[128 = 0]

z604z701: [ 70  25 136  65 173 172 109 154  97 193 131 152 176 130 160 157 153 127
 161  85  79  96 117 168]
z740z335: [174  68 111 125 164 123 108  98 128 157 126 119 177 118 128 145 152 136
 156 116 160 143  97 137]
z604z701: [137 119 127 103 109  89  83 116 142 145 185 176 111 115 136 147 175 138
 156  69 140 132 124 124]
z110z646: [163 117  78  48  76 137 106 155 189 137 106 130 167 151 136 113 162 126
 149 120 107 122 123 129]
z490z786: [105 147 209 152  91  93 101  96 105 128 149  75 105 129  95 142 146 117
 144 124 111 133 132 120]
z110z646: [123 197 161 198 171  95 177 119  83  90 113 160  97  91 118  88  82 148
  83 153 157 145 160  75]
z519z529: [116 106 174 143 112 100 108  93 114 145 154  98 113 121  98 156 129 133
 165  90 123 126 113 155]
z110z646: [128 117 201 163 106 143 114 117 157 111 123  73  86 125  64 147 113 147
 144 115 119  70 134 187]
z490z786: [164 125 159 162 157 103  97  82 123 136 103  79 145 160  96 103 144 123
 119 169 142 130 122 136]
z604z701: [103 152 135 122 112 152 183 130 122 111 100 151 116 107 137 141  90 134
 120 127 117 117 158 135]
z519z529: [186 106 159 167 158  50  69  61 131 146 121  60 115 173  78 107 164 151
 121 165 152  98 124 142]
z490z786: [117 153 154 155 106  61  90 103 111 134 171  95  95 150 103 115 137 120
 138 118 122 150 112 116]
z815z853: [135 123 111 136 163 116  94 161 141 113 169 157 104 113 110  96 121 155
 112 100 144  98 129 103]
z110z646: [150 173 154 166 104  85 125 131 149 100 137 126  67 125 107 119 141 151
 111 142 144 111 143 121]
z604z701: [155 101 155 123 118  72  75  50 117 173 135  87 145 171 124 150 193 112
 153 139 133 145 115 150]
z110z646: [138 143 117 121 112 141 124 158 134 107 136 112 154 104 121 111 122 118
 131 126 132 156 114  78]
z815z853: [124 179 137 144  60  43  92 109 108 158 160  81 135 179 133 108 174  74
 167 138 106 238  67 109]
z815z853: [116  85 101 140 215  70 154 146  58 150 104 111 136 127 143  92 110 171
  88 173 125 104 137  71]
z740z335: [106 111 160 114 164 145 116 172  94 166 127 185 173 114 187 126 207 106
 133 136 113 170 116 100]
z604z701: [ 86 108 119  60  93 154 149 142 137 149 125 177 134 119 150 155 120 132
 160  71  88 108 143 163]
z110z646: [146 105 165 167 110  98 128 139 134 128 145  88 100  96  96 155 137 156
 163 106 140 126  96 142]
z519z529: [151 114 119 121 141 137 106  70 134 115 114  78 135 153 102 132 110 128
 100 158 144  84 158 128]
z519z529: [193 180 124 136  75 127 134 139 208  93  97 135 111 132  99 105 137 139
 134 136 147 129 128 151]
z110z646: [133 121 125  93 133 123 139 135 139 147  99 176 148 127 140 113 141 144
 140 110 115 120 139 142]
z740z335: [102 159 115 101  97 112 109 118 141 132 151 163  90 167 146 127 143 115
 116 120 108 115 152 145]
z110z646: [129 158  96 151 132 115 130 123  92 112 169 127 142 107 154 130 124  99
 115 139 160 199 108  56]
z604z701: [146 110  56 136 149  80 123 201 134 137 186 187  97 103 167 123 158 160
 132 100 155 151  86  94]
z815z853: [145 182 105 181  91 100 154 127 122  67 164  77  86  91 104 135  77 132
 108 142 169 157 122  61]
z519z529: [104 112  40 103 175 133 146 170  91 136 132 144 150 144 183 105 112 119
  86 165 122 141 125  74]
z740z335: [147 155 112 114 138 168 120 155 126 118 121 154 197 110 160 102 158  88
 119 149 143 195 115  63]
z110z646: [163 174 172 182 100  77 146  81 146 101 112 106  71 124  83 130 113 157
 125 138 154 112 147 151]
z519z529: [129 134 189 133 111 186 123  59 155 122  97 118 132 143  92 156 111 109
 142 117 125  98 155 209]
z740z335: [108  91 208 146 140 113 173 151  75 153  92 109 142  75 140 161 161 155
 151 138 111 131 126 112]
z815z853: [ 80 142 143  94 113 209 149 189 158  99 124 178 132  90 106 109  67 133
 140  64  91  95 147 146]
z604z701: [202 217  85 133  68  44 178 126 173  78  92 144  89 113 116  88 115 172
 106 156 162 140 156  74]
z604z701: [141 167 141 134 100 141 142 127 154 100  97 110 120 135 107 111 111 126
 116 150 124 119 146 132]
z110z646: [162 182  98 133  75  79 101 105 140 115 185 147 112 125 154 143 177 102
 133 124 167 199 112  78]
z490z786: [112 131 105 116 118 159 109 142 129 129 150 123 137 149 153 137 144  92
 120 142 121 147 117 123]
z110z646: [ 87 110 149 118 131 135  70 209 133 153 181 155 101 148 159 125 206 114
 128 120  92 119 106 131]
z815z853: [164  86  85 151 165 120 120  72 120 158 108  80 143 186 146 150 144 111
 116 188 154 136 104 172]
z519z529: [157 163 193 149  78  54 145 190 142 122 129 157  99  65 122 120 193 174
 165 103 130 157 113  85]
z110z646: [ 98 145 183 144 124 162  94 128 131 116 160 137 109 124 113 135 137 107
 126 108 121 117 139 140]
z740z335: [112 115 147 140 156 162 119 186 127 135 131 146 138 121 140 115 150 121
 127 131 115 132 109 130]
z815z853: [109 136 147 106  89  68 160 136  86 141 122 118 120 105 160 151 163 142
 133 142 108 145 144  71]
z519z529: [147 122  80 108 113 104 117 112 150 122 134 104 116 151 113 121 107 141
 122 127 132 104 131 130]
z604z701: [132 178 198 198 107 174  75  82 147  91 146  48 117 162  66 121 114  69
 120 156 138 147 115 158]
z519z529: [163 144 130 149 129 104 170 115 148  81  77  81  99 108  65  98  54 187
 101 148 142  61 168 115]
z815z853: [131 136 137 120 138 115 133 117 120 139  85 112 163 149 111  85 113 125
 131 142 107 138 127 128]
z519z529: [143 152  98 153 139 158 110 158 171  82 159 137 103 117  88  94  75 136
 113 103 152 108 121 127]
z490z786: [114 127 135 110 116 140 142 182 136 111 141 158 114  82 133 133 130 153
 130 100 120 106 141  99]
z815z853: [115 101 126 115 157 140 144 162  94 134 118 133 144 106 171 144 161 135
 101 164 126 118 144  79]
z490z786: [131 150 121 126 104 123 124  84 125 135 141 136 138 140 139 145 132  98
 143 119 138 171 120 138]
z490z786: [112 101 160 157 161  83 153 138  83 142  78  54  97 159 127 121 138 159
  87 214 101  73 150 122]
z740z335: [119 135  91  93 139 135 142 124 119 133 110 153 159 138 147 106 109 119
 117 131 118 137 141 111]
z815z853: [142 165 120 162 107  55 167 103 112  92 131  91  84  99  86 115  62 170
 118 124 149 122 143  84]
z490z786: [ 99 102 130 120 125 177 132 146 133 140 123 118 128 146 140 152 126 110
 135 131 104 114 118 175]
z740z335: [101 114  93 144 184 141 122 151 117 123 133 115 117 157 109  84  67 133
  97 137 115  95 124 137]
z740z335: [179 156  59 135  99 129  88  92 177  90 174 102 112 149 106 129 108 109
 114 128 176 139 117 117]
z490z786: [169 121 108 144 170  82  88 127 132 129 129 103 139 150 100  72 135 145
 110 150 146 123 115  97]
z519z529: [129 139  52  85 121 156 129 162 150 120 135 165 139 144 168 116 130 112
 106 138 127 135 132 108]
z740z335: [117 171 127 150  87 105 138 106 133 104 171 152  51 123 140 168 129 131
 113 120 148 121 152 133]
z604z701: [106 119 189 131 147 164 127 157 130 122 125 165 117  94 122 134 143 145
 126 107 118  88 154 137]
z815z853: [178 101  82 141 206 197 141 118 146 100  63  90 178 141 107  93  78 134
  75 195 162  86 144 126]
z519z529: [121 113  81 108 125 140 112 119 120 141 149 115 148 152 154 143 133  97
 127 136 128 152 110 123]
z490z786: [125 151 101 114 117  82 144 139 102 117 138 133 116 115 155 122 138 139
 101 151 132 138 149  54]
z740z335: [108 148  65 115 131 141 133 173 103 108 168 144 126 119 187 133 140 103
  84 162 139 158 132  45]
z815z853: [144 133 175 126 126 154 103 114 136 136 122 151 149 124 147 147 196 106
 131 140 138 143 137 131]
z490z786: [156 103 133 132 162 115 100 135 136 131 113 101 148 134  99  93 134 147
 123 139 132 105 122 116]
z740z335: [109 129 146 122  99  86  78 129 121 137 159  73  95 171 120 126 167 118
 117 152 100 108 130 113]
z604z701: [142 136 128 116 103 133  81 104 157 128 150 119 123 158 122 135 159 106
 130 127 132 125 128 144]
z490z786: [114 139  92 118 124 121 136 131 114 126 138 128 122 141 151 128 120 117
 110 144 125 138 132 107]
z604z701: [ 98 153 176 159 108 133 133  54  93 124 150 107 122 121 109 163  94  96
 146 105 134 161 131 146]
[133 179 120 126 113 133 122 112 130 116 150 182 128 124 160 132 154  99
 115 129 150 172 140 102] => z740z335
[138 137  80 116 118 121  96 138 150 136 173 164 134 140 142 119 142 108
 146  94 140 170  94 130] => z490z786
[106 109 150  85 107  85 172 103 115 155  85 147 116 122 123 140 110 172
 152  97  92  84 164 160] => z815z853
[116  54 125  77 177 158 123 188 128 164  90 146 166 130 151 115 162 154
 126 135  92  73 135 138] => z604z701
[ 95 158 126 135  93 158 137  67 114 117 150 113 120 144 129 166  86  82
 132 118 129 156 134 153] => z604z701
[107 158 123 100  86 183 142 172 147 105 113 118 160 121 124 109 102  98
 136 123  98 151 122 111] => z815z853
[115 101 140 124 109  82  96 110 110 172 167 117 125 145 138 155 169 116
 171  98 116 161  90 149] => z519z529
[133 118 147 169 154 134 101  96 125 132 139  97 127 149  97 124 113 115
 133 129 140 131 107 163] => z519z529
[161 149 105  99 102  66 143  57 122 132 110 138 129 135 142 140 141 142
 121 140 148 133 164 102] => z604z701
[162 157 154 161  94  68  89  36 123 135 154  84 116 158 107 146 158 102
 143 138 157 171 115 134] => z604z701
[147 110 147 164 142 106  74  98 117 140 166  80 133 142 109 136 158 109
 140 133 150 153  93 124] => z519z529
[136 103  36  97 184  74 175 184  98 157 104 196 137 125 201  99 146 169
  97 158 132 132 131  78] => z110z646
[120 118 126 151 173 145 140 161 108 116 124 119 143 104 116 102  94 137
 114 133 132 128 118  99] => z604z701
[165 124 178 135 139 107 119 157 154 130  92 144 111 122 126 114 197 166
 115 159 130  84 152 129] => z604z701
[132 112 135 117 121 133 129 109 129 142 123 130 150 121 124 142 128 125
 155 105 127 141 118 146] => z110z646
[154 171 125 164 125 181 105 163 190  74 156 152 106 108  85  97  94 124
 121 100 158 123 118 138] => z519z529
[138 108 153 159 180  61 134 128  80 130 113  89 119 110 110 102 129 174
 100 163 137 100 143  69] => z519z529
[107 125 135 145 146 134 140 135 122 125 131 136 113 122 109 118  87 139
 132 105 121 114 125 150] => z519z529
[142 149 104 116 114 122 149 173 141 100 124 144 121  97 135 111 123 150
 111 133 135 122 141  76] => z519z529
[144 123  50 110 146  99 148 165 114 128 136 152 136 116 174 117 137 142
 104 150 146 148 122  64] => z110z646
[105 135  96 124  95  54 107 145 112 156 186 134  88 155 155 133 159 122
 145 110 112 164  94 119] => z490z786
[ 93 143 143 117 115 125 160 161  93 127 124 142 123 106 168 142 149 125
 114 148 109 141 146  83] => z740z335
[143 118 202 161 113  71 147  76 108 166  79  86 129 144 109 145 157 138
 167 145 116 145 113 181] => z519z529
[124  87 164 132 113 104 111 106 127 179 133 116 130 146 126 162 167 124
 186  98 111 145  88 199] => z110z646
[ 52 137 125 109 128 147 133 214 119 128 135 143  86 157 150 101 120 126
  97 142  65  87 143 130] => z740z335
[139 143  79 106 102 173 133 169 168 108 147 170 128 115 158 141 138 114
 126 117 141 143 121 124] => z740z335
[146 145 132 111  90  14  92   4  76 156 172 108 112 151 161 180 200 113
 123 148 158 164 158  71] => z740z335
[132 100 169 141 151 156 143 171 115 139 102 126 167  89 134 131 154 133
 148 132 124 146 106 118] => z740z335
[163 151 112 130 134 101 119  93 140 116 136 152 143 112 102 100 104 138
 137  95 159 148 127 109] => z490z786

z687-z302: [129 124 105 116 103 105 114 103 167 129 165 150 129 114 130 137 154 110
 122  95 115 111 126 146]
z862-z998: [ 97  92 171 154 169 123 109 171  93 139 120  85 103  89  84 171  88 142
 182 148 155 145 163  76]
z584-z566: [ 97  80 168 130 143 134 138 105 176 110 145 146 132 142 162 157 147  91
 143 128 143 138 135 100]
z914-z683: [116 110 150 110 145 128 129 136 123 124 130 121 144 155 140 140 144 132
 151 109 146 129 130 134]
z687-z302: [172 156 141 144 138 137 125 125 164 106 119 143 152  81 158  90 120 157
 148 123 132 155 111 134]
z108-z320: [129 141 113 103 114 113 172 102 153 127 141 140 156 155 129 106 163  73
 100  93 113 119 138 178]
z862-z998: [144 156 155 131 132 126 139 145  98 131 113 101 117  56  77 124  97 127
 153 126 117 143 173 128]
z862-z998: [116 154 171 181 133 132 126 129 139  98 132 145 166 119 131  78 201 154
 150 119 147 172 144 114]
z108-z320: [ 87 110 149 186 138 152 169 123  95 149  94  94  73 112  66 153  57  67
  89 215 118 146 180  52]
z584-z566: [152 186  94 165  95 116 100 130 115 131 136 139 136  95  99  79 158 175
 114 120 114 134 124 140]
z584-z566: [149 143 152 115 112 126 141  66 138 164 150  91 156 121  63 162  91 106
 134  58 133 122 188 136]
z862-z998: [137 128  90 108 125 125 132 139  98 154 114 106 105 138 107 144  78 122
 105 142 116 103 120 139]
z914-z683: [ 77  67 106 119 177 109 109 210 104 118 120 129 115 186 176 138 158 145
 151 163 157 118  72 127]
z914-z683: [ 90  72 146 124 173 131 115 166 124 116 123 127 136 190 177 148 150 146
 158 142 167 131  93 111]
z687-z302: [118 130  68 122  84 113 107  67 118 191 167 106 149 226  75 163 130 128
  74  71 135  80 133 144]
z108-z320: [ 98  88 202 125 160 146 134 128 144  98 128 134 148 151 167 147 161 127
 174 121 160 153 139 100]
z687-z302: [142 139 186 141 154 152 137 126  88 147 101  73 139 110  77 149  65 151
 163 121 152 152 177  98]
z862-z998: [ 99  97 144 128 113 133 150  89 187 100 149 174 119 138 172 136 171  66
 105 142 113 130 129 112]
z108-z320: [134 140 113 133 124 107 126 128 150 126 146 137 150 121 127 106 158 127
 132 100 129 130 123 153]
z108-z320: [127 133 162 107 131 135 153 119 109 132 121 108 136 127 103 140 120 108
 140 107 128 131 166 136]
z862-z998: [166 162 129 104 115 128 156 108 143 124 125 130 143  95 122 107 116 108
 122 101 107 129 143 165]
z687-z302: [116 124  88 110  98  99 118 104 129 160 164 122 125 150  88 154 140 104
 105  88 117  93 141 151]
z914-z683: [165 165  68 116  99 122 127 135  96 155 112 114  87  83  87 124  62 127
  89 152  87 102 125 146]
z584-z566: [133 144 156 151 134 138 131 125 138 110 123 137 149 117 139 101 151 144
 142 127 138 154 133 120]
z584-z566: [135 133 101 107 122 115 128 133 107 151 130 108 120 130  99 142 104 123
 120 114 120 107 133 149]
z862-z998: [201 155  98  60 139 133 127 124 118 154 113  98 175 168 146 126  72 175
 138  65 141 102  91 198]
z108-z320: [144 128  69 125 127 126 108 134 134 139 126 138 138 184 165 113 123 161
 100 135 135 108  65 147]
z687-z302: [ 91 110  46 112  98 104 122 139 126 132 147 165 105 200 157 120 186 102
  66 150 105  86  77 156]
z687-z302: [112 108 157 119  99 149 123  62 154 129 152 145 131 165 139 167 146 110
 113 108 129 118 147 102]
z914-z683: [103  93 127 127 124 108 175  87 197 127 156 146 117 111 125 150 128  19
 103 125 109 124 155 127]
z584-z566: [ 94 108 135 145 152 113 109 183 140  83 134 167 139 140 189  91 218 154
 158 145 146 147  86 131]
z914-z683: [ 88  67 150 106 162 121 154 140 135 132 129 111 115 152 132 176 109  72
 143 135 142 122 142 116]
z108-z320: [117 146 199 166 143 123 135 125 149  98 143 134 176  93 117  94 197 137
 180  89 152 177 171 121]
z862-z998: [121 106 161 135 163 126 133 141 129 133 124 101 138 117 115 148 101 126
 165 119 153 143 146 112]
z584-z566: [106 108 190 161 151 133 154 105 195  90 142 156 165 121 165 110 182  94
 155 117 150 171 144 107]
z108-z320: [185 182  60 124 119 132  93 144  75 168 107  96 154 173 111  98  86 220
 107 109 139 107  80 166]
z862-z998: [126 149 116 158 127 123 149 123 136 128 125 132 149 141 119  91 150 116
 106 131 129 142 129 137]
z584-z566: [153 172 129 139 125 119 153 121 129 132 124 117 162 109  98  88 135 124
 126  99 126 144 149 159]
z584-z566: [104 104 117 126 121  99  96 131 139 137 165 131 123 124 113 156 157 130
 147  99 135 113 132 127]
z914-z683: [112  93 158 111 114 116 110  93 175 120 172 147 119  96 132 176 149 100
 155  92 125 120 154 113]
z687-z302: [126  99 184 199 193 173  97 143 139 115  96 113 163 171 180 124  99 211
 172 167 201 180  89  50]
z108-z320: [144 165  93 135 125  68 149 132 133 164 158  93 163  86  40 105 131  95
 135  55 123 125 172 188]
z914-z683: [109 112 172 123 158 136 153 125 142 112 127 128 180 190 160 117 175 123
 150  99 163 148 129 139]
z687-z302: [125 125 166 108 114 136 140  97 130 128 137 123 122 108 107 156 123 101
 137 108 118 126 172 120]
z108-z320: [124 118 208 129 150 172 108 138  89 109 101 113 125 127 143 152 116 183
 177 144 154 153 145  79]
z687-z302: [119 111 195 116 148 132 144 135 140 100 127 129 123  73 132 144 134 103
 176 122 129 151 166 114]
z914-z683: [173 143  81  93 100 128 119  92 159 140 140 143 132 135 151 131 101 131
  99 104 109  99  96 161]
z914-z683: [150 160  69 124  95 105 125 125 144 129 142 153 122 103 126  94 145 120
  94 123  96 111 107 166]
z862-z998: [106 147 126 149  89 132 112 131 106 109 131 159  88  95 118 113 174 131
 106 167  96 129 140 106]
[131 131 151 139 139 137 145 123 140 117 119 129 139 120 136 116 127 119
 134 133 133 146 136 122] => z584-z566
[105  92 187 158 139 151 123  93 160 120 137 129 121 116 132 168 114 113
 148 141 146 150 157  63] => z914-z683
[132 140  53 148 144  73 156 138 131 187 144  79 164 157  53 112  98  91
 101  84 141 113 134 179] => z108-z320
[120  86  95 114 150 112 148 128 143 161 129 101 109 144 113 171  59  76
 111 137 130 106 123 128] => z862-z998
[128 110  48 128 141  97 128 132 171 146 147 140 165 211 167 106 148 121
  95 108 147 106  59 172] => z108-z320
[126 122 166 146 173 103 141 167 125 133 126  87 137  56  79 134  98 116
 188 110 147 157 172 124] => z584-z566
[110 118 159 114 149 133 158 155 123  98 111 139 131 132 158 112 160 106
 142 144 128 143 130 137] => z687-z302
[121  92 113  92 128 134 123 123 128 137 128 129 104 160 151 170  99 115
 116 139 124 100 108 124] => z862-z998
[131 113 157 159 154 148 112 136 151 105 117 140 134 120 171 121 123 160
 153 155 151 156 104  91] => z687-z302
[129  71 138  91 163 154 129 114 146 139 117 114 138 206 183 180  75 131
 135 129 161 112  90 114] => z914-z683
[126 103  99  93 127 111 139 123 152 136 141 133 118 139 141 151 114  88
 115 118 117 102 114 151] => z914-z683
[154 140  78  89 111  99 115 130 142 138 150 137 137 125 134 123 136 133
 123  87 114  99 103 182] => z108-z320
[ 96  90 171 144 153 134 123 138 161  93 135 155 134 134 179 130 173 126
 158 142 149 152 117  98] => z584-z566
[ 84  86 150 126 139 134 126 149 111 117 124 132  89 130 136 161 134 108
 136 168 127 126 136  92] => z687-z302
[111  99 125 148 128 134 101 114 159 120 143 151 126 155 166 141 146 142
 125 141 142 128  99  97] => z687-z302
[119 114 127  95 133 127 116 142 107 129 130 125 136 172 145 142 147 148
 140 110 139 112 113 144] => z584-z566
[124 131 189 132 140 148 130 116 115 121 124 113 156 139 120 134 142 149
 161 103 152 150 160 112] => z914-z683
[132 127 218 156 190 162 140 175 111  87  81 114 148  94 159 102 119 170
 196 160 165 189 136  92] => z584-z566
[172 200 168 142 171 134 218 161  53 159  59  34 155  66  14  84  29  98
 142 124 128 170 214 158] => z862-z998
[111 123 124 197 121 157 104 131 134 108 110 159  89 115 158 110 126 153
  99 218 123 150  98  57] => z108-z320
[117 130 155 156 143 124 128 144 118 125 125 114 130  98 102 124 129 132
 152 132 139 150 153 109] => z862-z998
[113 121 182 147 146 143  99 142 133  92 132 147 158 142 171 113 193 183
 176 118 161 158 117 107] => z584-z566
[122 131  96 137 125 133 121 153  86 143 106 116  93 135 112 130  97 140
 102 174 117 116 115 115] => z687-z302
[130 134  70 127 102 121 116 132 135 125 132 159 104 137 153 111 143 127
  85 157 102 107  87 140] => z687-z302
